-3.28 6.72 5.81 5.48 6.41 6.72 6.26 -6.61 6.76 -4.73 6.42 6.20 6.83 6.40
1.91 6.53 5.98 -5.63 -3.28 5.60 7.30 6.25 6.55 5.89 6.06 6.09 5.62 6.42
2.00 6.20 6.13 4.25 5.77 6.02 6.89 -6.52 6.61 6.01 6.74 6.34 -6.59 6.38
-3.63 2.45 6.47 6.72 5.74 6.89 4.13 7.13 5.67 6.35 6.16 6.03 5.50 6.57
-6.90 4.43 -2.03 -6.42 6.53 6.83 6.08 7.06 6.82 7.00 6.59 6.81 -6.26 5.82
=>
-6.90 4.43 -2.03 -6.42 6.53 6.83 6.08 7.06 6.82 7.00 6.59 6.81 -6.26 5.82
-3.63 2.45 6.47 6.72 5.74 6.89 4.13 7.13 5.67 6.35 6.16 6.03 5.50 6.57
2.00 6.20 6.13 4.25 5.77 6.02 6.89 -6.52 6.61 6.01 6.74 6.34 -6.59 6.38
1.91 6.53 5.98 -5.63 -3.28 5.60 7.30 6.25 6.55 5.89 6.06 6.09 5.62 6.42
-3.28 6.72 5.81 5.48 6.41 6.72 6.26 -6.61 6.76 -4.73 6.42 6.20 6.83 6.40

-2.06 -2.72
0.83 5.55
3.72 4.26
=>
3.72 4.26
0.83 5.55
-2.06 -2.72

1.21 1.95 -0.10
-4.47 1.05 -0.02
-0.48 -0.51 0.10
6.71 -0.90 0.05
-0.71 -1.54 -0.04
=>
-0.71 -1.54 -0.04
6.71 -0.90 0.05
-0.48 -0.51 0.10
-4.47 1.05 -0.02
1.21 1.95 -0.10

2.56 2.64 1.99 2.34 1.64 -2.20 -0.10 -1.49 -0.37 0.70 1.25 2.73 -0.74 -1.01 -1.48
-2.32 -2.60 -2.61 -0.59 -2.68 -2.00 -0.24 -1.13 -0.98 -0.77 -0.07 -2.93 -0.60 -0.96 -1.35
1.99 2.96 2.69 -1.13 3.50 3.38 -0.65 1.33 0.74 -0.41 -0.94 2.53 0.10 1.08 1.18
0.88 2.10 1.73 2.25 6.56 2.40 0.13 0.89 1.76 1.78 0.74 1.98 0.45 -1.53 1.32
-4.16 -3.62 -3.34 -1.38 0.23 1.65 -0.38 0.68 0.32 -0.32 -0.87 -4.23 0.22 -1.02 0.74
=>
-4.16 -3.62 -3.34 -1.38 0.23 1.65 -0.38 0.68 0.32 -0.32 -0.87 -4.23 0.22 -1.02 0.74
0.88 2.10 1.73 2.25 6.56 2.40 0.13 0.89 1.76 1.78 0.74 1.98 0.45 -1.53 1.32
1.99 2.96 2.69 -1.13 3.50 3.38 -0.65 1.33 0.74 -0.41 -0.94 2.53 0.10 1.08 1.18
-2.32 -2.60 -2.61 -0.59 -2.68 -2.00 -0.24 -1.13 -0.98 -0.77 -0.07 -2.93 -0.60 -0.96 -1.35
2.56 2.64 1.99 2.34 1.64 -2.20 -0.10 -1.49 -0.37 0.70 1.25 2.73 -0.74 -1.01 -1.48

5.05 4.64 -1.28 0.09 -3.59 -2.35 7.07 4.91 0.99 -5.69
1.64 5.37 3.33 1.94 -6.31 3.50 6.85 6.20 3.83 3.50
0.21 3.20 3.05 2.42 -3.81 -1.33 1.95 0.94 -2.09 1.11
5.86 0.23 -4.36 -4.16 -2.02 -4.56 0.50 1.90 4.64 -2.91
-4.98 0.36 2.30 3.95 2.30 -1.50 0.27 0.00 0.41 1.71
2.20 1.49 0.25 -1.37 -1.89 -0.96 0.09 1.72 -0.37 -2.42
-1.68 -0.51 -2.41 -3.27 0.76 -1.11 3.67 1.25 4.36 -1.67
-0.69 -1.83 2.00 0.14 4.71 1.13 0.22 -1.92 -0.91 -0.27
-1.97 -0.47 -4.95 -0.09 -5.20 4.54 -1.18 2.12 2.38 4.57
=>
-1.97 -0.47 -4.95 -0.09 -5.20 4.54 -1.18 2.12 2.38 4.57
-0.69 -1.83 2.00 0.14 4.71 1.13 0.22 -1.92 -0.91 -0.27
-1.68 -0.51 -2.41 -3.27 0.76 -1.11 3.67 1.25 4.36 -1.67
2.20 1.49 0.25 -1.37 -1.89 -0.96 0.09 1.72 -0.37 -2.42
-4.98 0.36 2.30 3.95 2.30 -1.50 0.27 0.00 0.41 1.71
5.86 0.23 -4.36 -4.16 -2.02 -4.56 0.50 1.90 4.64 -2.91
0.21 3.20 3.05 2.42 -3.81 -1.33 1.95 0.94 -2.09 1.11
1.64 5.37 3.33 1.94 -6.31 3.50 6.85 6.20 3.83 3.50
5.05 4.64 -1.28 0.09 -3.59 -2.35 7.07 4.91 0.99 -5.69

-2.04 -0.02 1.11 -3.31 0.37 -0.92
2.12 6.55 0.41 5.67 -1.67 0.92
0.24 1.16 0.37 -4.97 2.14 -1.90
-0.48 2.13 -0.58 -4.54 -0.19 2.88
-1.37 -0.23 1.98 -1.67 4.57 -0.43
1.54 3.94 3.33 5.76 5.30 5.72
=>
1.54 3.94 3.33 5.76 5.30 5.72
-1.37 -0.23 1.98 -1.67 4.57 -0.43
-0.48 2.13 -0.58 -4.54 -0.19 2.88
0.24 1.16 0.37 -4.97 2.14 -1.90
2.12 6.55 0.41 5.67 -1.67 0.92
-2.04 -0.02 1.11 -3.31 0.37 -0.92
